Here is a tiny trained network, its code and every weight. The questions are about switching its units off for an input and a class, where a switched-off unit gives its printed mean instead of its output.

import numpy as np


def w(rows, s, z=0):
    codes = np.array(rows[::2]) - 128.0
    scale = np.full(codes.shape[1], s)
    scale[-1] = z or s
    return codes * scale


def f(y):
    return y / 2 * (1 + np.tanh(0.7978845608 * (y + 0.044715 * y**3)))


def log_softmax(a):
    a = a - a.max(-1, keepdims=True)
    return a - np.log(np.exp(a).sum(-1, keepdims=True))


def net(x, mask):
    res = np.array(x, float).reshape(1, 8) / 4 @ E
    y = f(res @ A[0][:, :-1].T + A[0][:, -1])
    res = res + np.where(mask, y, B[0][:, -1]) @ B[0][:, :-1]
    return log_softmax(res[-1] @ U[:, :-1].T + U[:, -1])


A, B = {}, {}
E = w([
[114,108,172,84,85,108,56,14,141,113],'x0',
[128,132,120,114,135,138,114,137,139,130],'x1',
[129,128,116,122,153,115,116,128,127,110],'x2',
[105,66,78,171,192,204,105,79,16,226],'x3',
[178,182,188,31,108,75,108,176,5,174],'x4',
[112,121,131,144,120,117,123,136,125,135],'x5',
[113,142,127,141,115,115,137,121,120,133],'x6',
[122,143,120,116,116,141,132,128,130,135],'x7',
],0.014)
A[0] = w([
[171,183,177,73,87,56,122,191,133,107,120],'N0',
[95,77,63,174,167,219,124,57,112,165,164],'N1',
[107,126,122,132,116,125,174,126,219,55,193],'N2',
[72,119,140,182,129,113,129,128,163,151,143],'N3',
[104,126,87,182,157,180,150,59,139,120,122],'N4',
[159,159,147,77,129,114,108,105,143,123,139],'N5',
[129,126,141,89,154,138,87,138,9,202,76],'N6',
[100,98,170,86,75,123,30,21,136,112,181],'N7',
[151,159,200,114,93,61,119,187,132,63,166],'N8',
[135,125,63,147,170,118,238,253,115,141,252],'N9',
[116,136,142,150,112,127,148,128,226,93,172],'N10',
],0.011,0.012)
B[0] = w([
[109,38,133,54,102,158,175,171,95,211,230],'N0',
[104,65,42,219,150,161,127,93,181,122,228],'N1',
[192,212,177,196,119,152,74,123,87,75,222],'N2',
[120,141,125,160,192,135,144,112,148,92,159],'N3',
[115,78,66,116,130,130,160,128,203,105,184],'N4',
[96,130,158,111,111,113,93,135,125,156,170],'N5',
[223,246,250,184,125,113,81,38,118,42,214],'N6',
[71,91,157,77,121,43,94,20,216,136,229],'N7',
[103,118,172,53,113,128,154,150,75,207,230],'N8',
[204,179,124,166,153,255,226,202,59,124,251],'N9',
[182,202,220,225,78,125,84,47,145,17,207],'N10',
],0.0098,0.025)
U = w([
[209,208,186,184,158,176,138,134,91,48,252],'0',
[145,175,198,165,91,36,28,47,154,73,223],'1',
[163,113,137,69,126,158,187,235,74,236,103],'2',
[41,62,184,25,92,56,127,127,124,195,66],'3',
[119,62,2,205,190,206,180,176,140,126,23],'4',
[48,33,42,146,165,95,117,65,229,131,9],'5',
],0.0079,0.0032)

Each question gives the input, the list of numbers given to net, and the class t.
The units are the neurons (one row each of A and B). Each row of codes is followed by its name. A weight is (code - 128) times the scale printed after its matrix; where a second scale follows, it is the last column's (A, B and U).
mask holds one flag per neuron, in row order. A switched-off neuron (its flag False) gives its mean, the last column of its row in B, instead of its output. The means were averaged over made-up inputs and are rounded, as every weight is.
A unit's drop is (log p(t) with every unit on - log p(t) with that unit switched off) / (log p(t) with every unit on - log p(t) with every unit switched off).
The circuit of an input: a set's keep is (log p(t) with only the set's units on - log p(t) with every unit switched off) / (log p(t) with every unit on - log p(t) with every unit switched off). Starting from all 11 units, units are removed one at a time, each time the one whose removal leaves the highest keep (on an exact tie, the one counted first), for as long as the keep stays at least 0.8.
units of the circuit, in order: the units of the circuit, biggest drop first
k most important neurons: the k neurons with the biggest drops, biggest first
drop when u is switched off: that unit's drop, to one decimal
input [1,-5,-2,3,5,-4,4,-3], class 1: units of the circuit, in order : (N9)
input [1,6,-7,7,0,8,-5,2], class 5: units of the circuit, in order : (N1, N9)
input [0,-1,-1,1,-5,-4,1,-2], class 4: 4 most important neurons : (N6, N7, N1, N4)
input [1,7,-4,1,4,-8,2,-6], class 1: 2 most important neurons : (N9, N6)
input [4,6,-4,0,-8,-3,3,-8], class 1: 3 most important neurons : (N10, N2, N0)
input [3,-3,0,-8,-1,-3,-8,8], class 1: 2 most important neurons : (N10, N2)
input [0,6,5,1,-1,-7,6,3], class 4: 2 most important neurons : (N6, N7)
input [-5,1,-3,0,3,-3,-1,0], class 2: 2 most important neurons : (N10, N2)
input [2,3,2,-2,-6,7,-7,-6], class 1: drop when N9 is switched off : 1.1
input [2,-2,3,6,5,-4,2,-8], class 1: drop when N9 is switched off : 0.4
input [5,-1,0,2,-4,-1,7,-4], class 5: drop when N8 is switched off : 0.0
